Here is a tiny trained network, its code and every weight. The questions are about switching its units off for an input and a class, where a switched-off unit gives its printed mean instead of its output.

import numpy as np


def w(rows, s, z=0):
    codes = np.array(rows[::2]) - 128.0
    scale = np.full(codes.shape[1], s)
    scale[-1] = z or s
    return codes * scale


def norm(h):
    return h / np.sqrt((h * h).mean(-1, keepdims=True) + 1e-5)


def f(y):
    return np.maximum(y, 0)


def log_softmax(a):
    a = a - a.max(-1, keepdims=True)
    return a - np.log(np.exp(a).sum(-1, keepdims=True))


def net(x, mask):
    res = np.array(x, float).reshape(1, 6) / 4 @ E
    u = 0
    for l in range(4):
        y = f(norm(res) @ A[l][:, :-1].T + A[l][:, -1])
        res = res + np.where(mask[u : u + 4], y, B[l][:, -1]) @ B[l][:, :-1]
        u += 4
    return log_softmax(norm(res)[-1] @ U[:, :-1].T + U[:, -1])


A, B = {}, {}
E = w([
[124,90,232,92],'x0',
[169,139,116,254],'x1',
[85,7,60,118],'x2',
[245,101,130,139],'x3',
[123,83,164,153],'x4',
[150,49,96,167],'x5',
],0.0073)
A[0] = w([
[90,106,188,156,113],'L0N1',
[134,213,180,153,5],'L0N2',
[128,255,150,183,44],'L0N3',
[115,105,103,76,203],'L0N4',
],0.0085,0.0026)
B[0] = w([
[136,162,79,126,180],'L0N1',
[144,253,128,117,209],'L0N2',
[165,216,162,136,252],'L0N3',
[164,119,104,119,220],'L0N4',
],0.007,0.0038)
A[1] = w([
[113,62,91,102,151],'L1N1',
[72,128,120,26,99],'L1N2',
[214,134,74,105,145],'L1N3',
[1,147,128,4,2],'L1N4',
],0.0075,0.0041)
B[1] = w([
[147,228,196,191,242],'L1N1',
[56,77,141,142,223],'L1N2',
[179,71,72,93,251],'L1N3',
[2,43,164,148,221],'L1N4',
],0.0078,0.0031)
A[2] = w([
[4,111,130,26,49],'L2N1',
[254,110,208,187,142],'L2N2',
[192,75,197,73,3],'L2N3',
[148,41,60,106,214],'L2N4',
],0.0057,0.0028)
B[2] = w([
[11,122,215,116,210],'L2N1',
[125,114,89,106,254],'L2N2',
[166,59,87,99,159],'L2N3',
[103,219,105,110,250],'L2N4',
],0.012,0.0036)
A[3] = w([
[159,230,89,79,203],'L3N1',
[113,110,65,193,91],'L3N2',
[145,255,198,173,5],'L3N3',
[203,97,106,130,49],'L3N4',
],0.0084,0.0018)
B[3] = w([
[92,151,48,148,253],'L3N1',
[137,61,111,253,173],'L3N2',
[137,144,198,105,228],'L3N3',
[52,72,201,4,173],'L3N4',
],0.0069,0.0059)
U = w([
[171,58,145,43,111],'0',
[176,126,65,120,18],'1',
[121,63,120,211,21],'2',
[51,111,190,100,255],'3',
[160,251,179,131,165],'4',
[123,140,72,154,81],'5',
],0.022,0.003)

Each question gives the input, the list of numbers given to net, and the class t.
The units are the neurons (one row each of A and B). Each row of codes is followed by its name. A weight is (code - 128) times the scale printed after its matrix; where a second scale follows, it is the last column's (A, B and U).
mask holds one flag per neuron, layer by layer. A switched-off neuron (its flag False) gives its mean, the last column of its row in B, instead of its output. The means were averaged over made-up inputs and are rounded, as every weight is.
A unit's drop is (log p(t) with every unit on - log p(t) with that unit switched off) / (log p(t) with every unit on - log p(t) with every unit switched off).
The circuit of an input: a set's keep is (log p(t) with only the set's units on - log p(t) with every unit switched off) / (log p(t) with every unit on - log p(t) with every unit switched off). Starting from the 12 units with the biggest drops (on a tie, the unit counted first), units are removed one at a time, each time the one whose removal leaves the highest keep (on an exact tie, the one counted first), for as long as the keep stays at least 0.8.
units of the circuit, in order: the units of the circuit, biggest drop first
most important unit: the unit with the biggest drop
top k neurons in layer l: the k neurons of layer l with the biggest drops, biggest first
drop of u: that unit's drop, to one decimal
input [6,6,1,5,-6,-1], class 0: most important unit => L3N4
input [-6,-5,5,4,8,0], class 1: top 3 neurons in layer 1 => [L1N4, L1N3, L1N2]
input [-8,4,1,7,-2,-6], class 1: units of the circuit, in order => [L1N3, L1N1]
input [-5,-5,-1,1,0,-6], class 3: units of the circuit, in order => [L2N1, L1N4]
input [4,-7,-2,6,4,-5], class 0: top 2 neurons in layer 2 => [L2N3, L2N4]
input [4,-3,-6,6,-5,2], class 0: top 3 neurons in layer 2 => [L2N4, L2N3, L2N2]
input [2,2,6,-1,0,-1], class 2: top 2 neurons in layer 1 => [L1N1, L1N3]
input [-4,-5,-3,-2,3,-6], class 3: top 3 neurons in layer 1 => [L1N4, L1N1, L1N2]
input [3,2,3,4,-8,-7], class 5: top 2 neurons in layer 2 => [L2N1, L2N4]
input [-6,0,-5,5,6,2], class 1: drop of L2N2 => 0.2
input [2,1,-3,6,5,3], class 0: drop of L3N4 => 0.1
input [3,-6,-7,3,8,6], class 0: drop of L2N1 => 0.0
